Below are the code and all the weights of a small trained network. Each question names an input and a class and asks about switching units off, where a switched-off unit gives its printed mean instead of its output.

import numpy as np


def w(rows, s, z=0):
    codes = np.array(rows[::2]) - 128.0
    scale = np.full(codes.shape[1], s)
    scale[-1] = z or s
    return codes * scale


def norm(h):
    return h / np.sqrt((h * h).mean(-1, keepdims=True) + 1e-5)


def f(y):
    return y / 2 * (1 + np.tanh(0.7978845608 * (y + 0.044715 * y**3)))


def log_softmax(a):
    a = a - a.max(-1, keepdims=True)
    return a - np.log(np.exp(a).sum(-1, keepdims=True))


def net(x, mask):
    res = np.array(x, float).reshape(1, 7) / 4 @ E
    u = 0
    for l in range(4):
        y = f(norm(res) @ A[l][:, :-1].T + A[l][:, -1])
        res = res + np.where(mask[u : u + 8], y, B[l][:, -1]) @ B[l][:, :-1]
        u += 8
    return log_softmax(norm(res)[-1] @ U[:, :-1].T + U[:, -1])


A, B = {}, {}
E = w([
[224,111,218,162,76,88,185,106,97],'x0',
[103,130,151,224,179,187,124,58,51],'x1',
[129,133,114,134,108,186,191,116,152],'x2',
[111,102,128,167,130,88,61,250,46],'x3',
[82,108,88,179,31,46,193,137,92],'x4',
[186,150,109,142,2,158,71,110,87],'x5',
[131,222,116,30,222,46,178,107,89],'x6',
],0.0075)
A[0] = w([
[224,52,153,146,123,109,85,54,128,150],'0.n0',
[158,177,43,30,135,36,73,180,100,16],'0.n1',
[117,105,219,102,90,151,83,183,72,3],'0.n2',
[85,55,68,173,104,163,191,134,110,80],'0.n3',
[39,135,78,134,199,86,118,142,130,76],'0.n4',
[56,114,86,181,70,137,55,150,82,30],'0.n5',
[95,173,135,96,124,99,168,254,96,114],'0.n6',
[184,172,155,75,119,79,179,206,111,105],'0.n7',
],0.0065,0.0039)
B[0] = w([
[76,114,218,93,67,196,133,188,62,245],'0.n0',
[170,190,1,27,39,127,45,153,105,249],'0.n1',
[236,84,105,54,144,60,70,158,123,136],'0.n2',
[32,128,151,224,125,90,137,161,152,190],'0.n3',
[141,146,169,137,110,109,85,178,84,244],'0.n4',
[133,161,194,171,241,107,73,105,200,215],'0.n5',
[188,121,61,128,149,195,206,211,14,253],'0.n6',
[103,67,88,119,92,31,111,65,171,241],'0.n7',
],0.0056,0.0025)
A[1] = w([
[180,69,188,155,67,126,103,143,135,128],'1.n0',
[184,104,170,150,66,121,73,98,155,60],'1.n1',
[94,141,128,173,50,111,128,82,195,67],'1.n2',
[139,117,106,72,143,177,94,151,219,7],'1.n3',
[255,99,213,169,41,139,88,148,156,184],'1.n4',
[83,109,138,106,62,91,164,147,152,46],'1.n5',
[72,92,80,128,112,152,54,90,145,1],'1.n6',
[110,120,143,179,132,96,147,177,41,53],'1.n7',
],0.0078,0.0035)
B[1] = w([
[142,167,164,73,83,155,113,184,135,199],'1.n0',
[118,75,140,68,86,161,143,196,90,164],'1.n1',
[142,122,95,148,101,130,111,214,254,160],'1.n2',
[123,151,191,114,199,144,131,116,74,152],'1.n3',
[121,90,220,68,81,168,108,162,103,254],'1.n4',
[208,118,41,130,180,111,194,180,176,151],'1.n5',
[70,137,109,121,113,116,81,203,151,135],'1.n6',
[142,80,152,120,196,70,179,93,86,181],'1.n7',
],0.0082,0.0062)
A[2] = w([
[137,82,64,208,58,155,177,79,158,135],'2.n0',
[224,61,120,137,181,80,155,188,150,114],'2.n1',
[77,168,110,195,92,63,91,204,55,48],'2.n2',
[123,94,96,151,6,114,94,144,205,2],'2.n3',
[130,140,122,152,182,99,15,169,159,178],'2.n4',
[82,166,85,174,152,185,24,153,111,63],'2.n5',
[199,136,95,64,149,57,103,135,148,131],'2.n6',
[152,205,175,116,156,140,111,2,172,138],'2.n7',
],0.0079,0.0039)
B[2] = w([
[39,157,135,124,85,122,192,236,220,167],'2.n0',
[66,101,124,180,139,136,124,197,187,213],'2.n1',
[163,105,194,142,164,182,106,57,148,214],'2.n2',
[145,142,80,155,211,74,100,31,135,205],'2.n3',
[41,117,125,45,48,127,208,139,181,252],'2.n4',
[79,113,85,218,2,138,148,166,254,210],'2.n5',
[55,195,59,144,101,111,166,212,182,243],'2.n6',
[109,146,220,134,162,43,128,115,104,194],'2.n7',
],0.0089,0.0035)
A[3] = w([
[150,87,157,168,22,121,164,92,83,250],'3.n0',
[177,62,113,152,104,205,79,125,120,17],'3.n1',
[88,121,69,255,97,185,108,100,186,89],'3.n2',
[118,141,139,50,132,196,95,98,191,83],'3.n3',
[53,125,70,132,141,128,131,44,122,39],'3.n4',
[228,92,141,168,57,108,220,102,191,187],'3.n5',
[101,196,144,165,167,63,129,153,133,141],'3.n6',
[76,111,95,159,178,109,130,12,174,93],'3.n7',
],0.0099,0.0021)
B[3] = w([
[119,156,160,148,135,194,81,133,173,253],'3.n0',
[130,103,182,177,104,155,127,178,109,177],'3.n1',
[66,181,79,73,126,85,146,249,192,229],'3.n2',
[153,138,172,207,137,139,127,95,133,204],'3.n3',
[109,177,164,104,93,162,113,171,92,157],'3.n4',
[74,157,109,107,83,169,42,195,192,220],'3.n5',
[96,112,130,166,180,152,90,130,164,221],'3.n6',
[171,153,152,171,131,166,90,115,121,181],'3.n7',
],0.012,0.0051)
U = w([
[168,182,226,164,233,108,102,13,57,40],'0',
[240,182,13,30,23,103,106,124,16,4],'1',
[112,79,254,184,59,252,73,181,115,234],'2',
[11,180,57,94,113,115,135,212,235,237],'3',
[143,33,58,198,181,65,206,148,68,33],'4',
],0.011,0.0037)

Each question gives the input, the list of numbers given to net, and the class t.
The units are the neurons (one row each of A and B). Each row of codes is followed by its name. A weight is (code - 128) times the scale printed after its matrix; where a second scale follows, it is the last column's (A, B and U).
mask holds one flag per neuron, layer by layer. A switched-off neuron (its flag False) gives its mean, the last column of its row in B, instead of its output. The means were averaged over made-up inputs and are rounded, as every weight is.
A unit's drop is (log p(t) with every unit on - log p(t) with that unit switched off) / (log p(t) with every unit on - log p(t) with every unit switched off).
The circuit of an input: a set's keep is (log p(t) with only the set's units on - log p(t) with every unit switched off) / (log p(t) with every unit on - log p(t) with every unit switched off). Starting from the 12 units with the biggest drops (on a tie, the unit counted first), units are removed one at a time, each time the one whose removal leaves the highest keep (on an exact tie, the one counted first), for as long as the keep stays at least 0.8.
circuit, biggest first: the units of the circuit, biggest drop first
top k neurons: the k neurons with the biggest drops, biggest first
top k neurons in layer l: the k neurons of layer l with the biggest drops, biggest first
drop when u is switched off: that unit's drop, to one decimal
input [3,7,1,-5,1,7,7], class 0: top 2 neurons -> [2.n7; 2.n5]
input [-4,8,8,2,3,-5,-4], class 3: circuit, biggest first -> [3.n2]
input [-1,8,-3,6,-4,-6,-4], class 3: circuit, biggest first -> [3.n2; 2.n5]
input [-4,-1,3,-1,-5,4,5], class 0: top 3 neurons in layer 3 -> [3.n2; 3.n3; 3.n5]
input [8,-4,-6,7,-7,8,2], class 1: top 2 neurons -> [0.n2; 0.n1]
input [6,-4,-7,0,-2,1,5], class 1: circuit, biggest first -> [0.n1; 3.n2]
input [-3,-4,2,2,-2,1,-4], class 2: top 3 neurons -> [1.n3; 1.n4; 2.n6]
input [-4,6,0,7,7,0,-3], class 3: top 3 neurons in layer 0 -> [0.n5; 0.n0; 0.n3]
input [-6,-8,-1,-8,-6,7,-3], class 2: top 2 neurons -> [3.n3; 1.n6]
input [-1,4,-8,-8,3,-3,-1], class 0: top 3 neurons in layer 2 -> [2.n7; 2.n5; 2.n6]
input [-5,-1,6,4,3,-5,1], class 4: top 2 neurons -> [1.n7; 0.n6]
input [7,-1,2,2,8,-8,-7], class 3: top 2 neurons in layer 0 -> [0.n3; 0.n4]
input [-3,6,1,4,-4,2,-6], class 3: top 2 neurons -> [2.n5; 3.n2]
input [-3,4,-3,6,-6,-4,-2], class 3: top neuron -> [2.n5]
input [-7,8,7,-5,-8,6,5], class 0: drop when 2.n7 is switched off -> 0.3
input [-3,7,0,-6,-4,0,5], class 0: drop when 2.n5 is switched off -> 0.0
input [1,-2,0,6,5,-4,6], class 4: drop when 0.n6 is switched off -> 0.3
input [6,6,-4,5,-3,2,5], class 0: drop when 3.n5 is switched off -> 0.1
